Below is a small trained network, with its code and all its weights. Each question gives an input and a target symbol and asks what happens when units are switched off, that is, made to give their printed mean instead of their output.

import numpy as np


def w(rows, s, z=0):
    codes = np.array(rows[::2]) - 128.0
    scale = np.full(codes.shape[1], s)
    scale[-1] = z or s
    return codes * scale


def norm(h):
    return h / np.sqrt((h * h).mean(-1, keepdims=True) + 1e-5)


def f(y):
    return np.maximum(y, 0)


def softmax(a):
    e = np.exp(a - a.max(-1, keepdims=True))
    return e / e.sum(-1, keepdims=True)


def log_softmax(a):
    a = a - a.max(-1, keepdims=True)
    return a - np.log(np.exp(a).sum(-1, keepdims=True))


def net(x, mask):
    ids = ['αγεζλμξπσψω'.index(c) for c in x.split()]
    T = len(ids)
    res = E[ids] + P[:T]
    u = 0
    for l in range(2):
        r = norm(res)
        for j in range(3):
            rows = slice(2 * j, 2 * j + 2)
            q, k, v = (r @ M[l][rows].T for M in (Q, K, V))
            z = softmax(np.where(np.tri(T) > 0, q @ k.T / 2**0.5, -1e9)) @ v
            o = O[l][rows]
            res = res + np.where(mask[u + j], z, o[:, -1]) @ o[:, :-1]
        u += 3
        y = f(norm(res) @ A[l][:, :-1].T + A[l][:, -1])
        res = res + np.where(mask[u : u + 8], y, B[l][:, -1]) @ B[l][:, :-1]
        u += 8
    return log_softmax(norm(res)[-1] @ U[:, :-1].T + U[:, -1])


Q, K, V, O, A, B = {}, {}, {}, {}, {}, {}
E = w([
[102,88,75,86,83,102,193,130,157,104,110],'α',
[164,146,108,205,127,114,190,185,162,161,156],'γ',
[113,60,64,62,200,128,79,156,190,138,124],'ε',
[41,101,118,99,99,86,79,179,138,141,80],'ζ',
[74,206,48,151,173,143,73,104,145,90,41],'λ',
[97,139,194,91,163,166,9,159,141,169,139],'μ',
[97,154,140,73,53,244,152,67,145,118,168],'ξ',
[161,156,222,39,162,99,173,106,122,86,106],'π',
[61,97,135,170,137,152,99,88,192,83,183],'σ',
[168,144,150,99,110,99,122,48,75,160,203],'ψ',
[88,72,185,152,189,86,158,119,151,38,130],'ω',
],0.013)
P = w([
[226,138,61,145,100,135,47,201,99,1,194],'0',
[157,164,107,128,126,140,92,217,120,38,205],'1',
[145,150,131,120,120,129,100,169,143,74,197],'2',
[127,141,136,109,127,128,109,144,142,98,184],'3',
[119,133,142,104,137,132,118,129,143,116,168],'4',
[116,128,142,106,135,129,120,123,144,132,152],'5',
[109,121,148,110,138,132,115,116,150,147,142],'6',
[104,112,148,114,137,130,114,107,150,156,125],'7',
[101,110,155,116,133,130,113,110,148,171,110],'8',
[95,99,159,118,135,128,110,112,151,183,98],'9',
[93,97,159,116,128,130,108,104,153,195,80],'10',
[86,88,160,123,123,130,100,105,160,205,59],'11',
[78,81,161,128,114,127,97,109,167,220,50],'12',
],0.0083)
Q[0] = w([
[164,101,170,134,216,38,160,155,91,88,57],'0.h1',
[39,87,159,198,155,160,129,132,193,65,173],'0.h1',
[15,45,236,38,135,139,116,181,254,185,184],'0.h2',
[91,73,135,156,159,156,124,68,138,153,68],'0.h2',
[104,142,131,91,116,173,175,165,146,116,108],'0.h3',
[109,123,114,104,106,130,133,124,83,83,156],'0.h3',
],0.0064)
K[0] = w([
[152,134,170,113,175,64,144,142,143,86,89],'0.h1',
[77,99,100,157,139,151,114,157,183,78,123],'0.h1',
[124,86,182,138,110,109,171,78,163,254,89],'0.h2',
[92,160,128,113,163,128,96,112,159,140,102],'0.h2',
[114,105,99,138,132,77,122,118,104,123,146],'0.h3',
[89,139,128,91,154,117,134,107,136,144,130],'0.h3',
],0.0093)
V[0] = w([
[193,164,168,89,138,172,130,102,18,4,216],'0.h1',
[153,130,187,227,164,143,126,140,121,148,175],'0.h1',
[105,150,76,108,143,122,107,33,115,82,110],'0.h2',
[119,43,178,71,80,100,121,139,124,143,186],'0.h2',
[94,135,136,182,152,112,164,186,170,236,86],'0.h3',
[181,138,110,208,78,137,254,169,136,180,159],'0.h3',
],0.0054)
O[0] = w([
[112,94,156,203,88,156,94,127,177,159,2,253],'0.h1',
[115,169,193,116,87,197,171,79,110,131,106,89],'0.h1',
[179,99,144,152,112,75,147,63,115,175,147,109],'0.h2',
[147,143,76,194,173,149,84,115,42,98,95,185],'0.h2',
[73,150,188,73,109,152,197,117,224,152,80,6],'0.h3',
[31,146,83,67,227,152,161,120,85,143,115,23],'0.h3',
],0.0057,0.0031)
A[0] = w([
[36,97,146,74,146,142,193,73,102,157,120,173],'0.n1',
[99,158,200,201,93,150,137,60,212,150,107,59],'0.n2',
[158,73,199,103,41,88,195,113,182,125,219,222],'0.n3',
[104,182,29,67,142,2,156,159,125,149,179,155],'0.n4',
[243,118,118,210,123,128,164,169,126,160,176,3],'0.n5',
[53,142,154,108,180,149,204,118,113,229,129,38],'0.n6',
[134,208,166,128,114,198,192,136,82,146,189,118],'0.n7',
[210,227,188,6,86,153,172,84,21,2,242,136],'0.n8',
],0.0061,0.0037)
B[0] = w([
[124,67,137,139,106,158,98,92,130,127,80,220],'0.n1',
[137,111,202,85,121,119,129,95,104,173,110,228],'0.n2',
[106,171,74,162,162,141,102,125,129,91,123,248],'0.n3',
[137,94,183,111,93,121,137,98,160,176,88,255],'0.n4',
[46,165,79,120,204,128,131,166,93,149,140,195],'0.n5',
[158,60,164,178,93,143,127,125,180,133,153,185],'0.n6',
[127,103,119,164,141,92,101,113,143,194,100,170],'0.n7',
[103,61,2,156,214,212,147,208,51,112,57,163],'0.n8',
],0.009,0.0035)
Q[1] = w([
[90,147,176,114,168,59,93,135,165,165,129],'1.h1',
[43,65,112,184,149,145,78,97,169,195,27],'1.h1',
[100,138,115,4,109,132,121,67,55,51,143],'1.h2',
[185,128,154,82,70,106,132,127,122,181,104],'1.h2',
[237,114,178,193,103,72,166,166,178,174,163],'1.h3',
[60,45,188,133,146,151,77,102,146,161,78],'1.h3',
],0.012)
K[1] = w([
[126,125,140,149,135,74,174,165,163,123,144],'1.h1',
[109,132,129,184,125,144,220,153,182,221,126],'1.h1',
[205,108,98,185,120,79,102,106,57,163,160],'1.h2',
[142,88,168,160,195,108,136,97,141,98,146],'1.h2',
[8,141,147,51,122,198,147,174,163,88,112],'1.h3',
[128,73,154,174,143,169,144,138,221,150,117],'1.h3',
],0.012)
V[1] = w([
[113,224,135,136,170,145,225,142,103,146,148],'1.h1',
[171,105,234,168,101,129,84,96,181,130,105],'1.h1',
[238,181,114,55,182,160,101,139,126,115,21],'1.h2',
[194,31,160,120,211,167,136,112,163,64,174],'1.h2',
[130,61,126,86,62,241,85,94,146,124,146],'1.h3',
[254,84,145,135,71,143,199,72,154,114,106],'1.h3',
],0.0064)
O[1] = w([
[186,135,97,175,107,183,125,183,141,108,168,108],'1.h1',
[52,121,106,91,187,92,122,94,88,148,118,76],'1.h1',
[174,156,111,57,156,166,191,135,117,181,54,254],'1.h2',
[137,71,166,66,223,122,191,120,161,100,175,207],'1.h2',
[151,75,85,65,91,219,81,83,129,127,122,247],'1.h3',
[207,96,112,254,78,159,116,151,176,88,79,16],'1.h3',
],0.0074,0.0013)
A[1] = w([
[132,137,87,152,166,108,136,135,67,139,148,1],'1.n1',
[214,146,160,112,93,143,120,204,143,134,182,84],'1.n2',
[130,152,87,115,169,116,82,125,117,90,111,40],'1.n3',
[150,176,60,142,134,148,129,185,124,72,150,23],'1.n4',
[96,131,65,118,120,114,183,125,92,76,111,66],'1.n5',
[121,123,102,121,118,146,179,113,126,182,170,63],'1.n6',
[102,121,97,150,105,114,97,109,144,133,193,86],'1.n7',
[151,145,247,130,57,133,153,82,129,148,122,131],'1.n8',
],0.015,0.0067)
B[1] = w([
[149,71,120,136,121,115,131,116,107,173,172,147],'1.n1',
[165,91,117,187,99,168,102,123,139,105,110,255],'1.n2',
[148,168,128,147,118,135,175,141,144,132,163,203],'1.n3',
[82,128,72,139,159,253,80,140,88,67,78,197],'1.n4',
[172,111,193,133,120,126,96,123,165,153,141,148],'1.n5',
[158,148,128,137,108,111,85,116,109,70,124,156],'1.n6',
[151,118,132,78,100,143,181,130,111,116,114,179],'1.n7',
[95,69,151,77,128,76,125,122,188,188,121,224],'1.n8',
],0.017,0.0051)
U = w([
[103,108,50,152,132,219,80,94,92,71,58,180],'α',
[237,65,179,162,52,106,111,139,221,160,128,47],'γ',
[135,97,91,192,155,80,167,121,14,221,167,174],'ε',
[148,202,195,75,156,133,30,125,101,136,179,99],'ζ',
[108,251,78,163,125,81,139,88,184,171,101,252],'λ',
[92,131,143,60,114,157,221,80,107,51,201,177],'μ',
[75,127,95,66,56,47,115,200,45,107,87,134],'ξ',
[197,143,168,94,207,132,221,168,50,155,26,131],'π',
[148,111,13,52,236,106,139,142,166,105,186,74],'σ',
[51,121,155,162,118,153,255,224,159,200,166,89],'ψ',
[85,116,166,212,231,70,149,98,128,34,189,118],'ω',
],0.008,0.0034)

Each question gives the input, a string of symbols that net reads in full, and the target symbol t.
The units are the heads (2 rows each of Q, K, V and O) and the neurons (one row each of A and B). Each row of codes is followed by its name. A weight is (code - 128) times the scale printed after its matrix; where a second scale follows, it is the last column's (O, A, B and U).
mask holds one flag per unit, layer by layer, with each layer's heads first. A switched-off unit (its flag False) gives its mean, the last column of its rows in O or B, instead of its output. The means were averaged over made-up inputs and are rounded, as every weight is.
A unit's drop is (log p(t) with every unit on - log p(t) with that unit switched off) / (log p(t) with every unit on - log p(t) with every unit switched off).
The circuit of an input: a set's keep is (log p(t) with only the set's units on - log p(t) with every unit switched off) / (log p(t) with every unit on - log p(t) with every unit switched off). Starting from the 12 units with the biggest drops (on a tie, the unit counted first), units are removed one at a time, each time the one whose removal leaves the highest keep (on an exact tie, the one counted first), for as long as the keep stays at least 0.8.
circuit, biggest first: the units of the circuit, biggest drop first
most important unit: the unit with the biggest drop
k most important neurons: the k neurons with the biggest drops, biggest first
top k neurons in layer l: the k neurons of layer l with the biggest drops, biggest first
heads that matter: for each layer, one digit per head in row order, 1 if its drop is at least 0.15 and else 0, layers parted by /
input μ γ ψ ζ ω ξ ψ ψ α γ, target ε: circuit, biggest first : 0.n5, 1.n1
input ζ ψ ξ ε α γ σ ε, target γ: 4 most important neurons : 0.n5, 0.n4, 0.n3, 1.n4
input π π ε γ ζ α λ ζ, target γ: circuit, biggest first : 0.n5, 1.h1
input ε α γ ζ λ λ μ π, target α: circuit, biggest first : 0.n5, 1.h1, 0.n8, 1.n4
input λ ψ ω μ ζ ζ ε λ γ σ ζ, target γ: circuit, biggest first : 0.n5, 1.h1, 1.n4
input γ π ξ λ γ, target π: top 3 neurons in layer 0 : 0.n7, 0.n4, 0.n6
input λ ε σ ψ γ μ λ, target γ: circuit, biggest first : 0.h2, 0.n5, 1.h1
input ζ σ γ σ ζ γ, target μ: circuit, biggest first : 1.h2, 1.n7, 1.h3
input ω γ α γ γ ε ξ ψ, target α: circuit, biggest first : 0.n8
input γ ζ ε ψ λ λ γ, target ξ: heads that matter : 001 / 011
input γ ζ ξ γ, target ξ: heads that matter : 011 / 011
input λ ψ ω ζ π λ σ, target μ: heads that matter : 100 / 000
input π ε ξ γ α μ ψ ψ ε μ ξ, target γ: circuit, biggest first : 0.n5, 1.h1, 1.n8
input π ξ σ ζ ω λ ψ, target ε: heads that matter : 101 / 000
input σ ζ σ π ζ ζ λ ξ ψ ξ ω, target ω: circuit, biggest first : 0.h1, 0.n3, 1.n4, 1.n8
input ζ γ ξ ω, target α: heads that matter : 101 / 100
input ξ π ψ γ π, target γ: heads that matter : 100 / 100
input ξ ζ ψ, target ε: circuit, biggest first : 0.h3, 1.n1, 0.n5
input ξ ζ α γ ε π, target α: circuit, biggest first : 0.n8, 1.n4
input α ω γ, target α: heads that matter : 000 / 100
input μ γ σ σ π ψ λ α μ, target γ: circuit, biggest first : 1.h1, 0.n5
input α γ ψ λ ψ λ γ λ λ α ψ ζ, target ξ: heads that matter : 011 / 001
input γ ω ζ γ, target ω: most important unit : 0.h2
input π ω ε, target σ: heads that matter : 100 / 100
input ω γ σ α σ ε π μ ω, target γ: heads that matter : 000 / 100
input α λ μ, target ζ: most important unit : 1.h1
input α π α ε σ ψ ξ ψ γ λ σ ε σ, target γ: most important unit : 0.n5
input ψ λ α γ μ λ α α ξ μ π σ γ, target ζ: heads that matter : 111 / 001
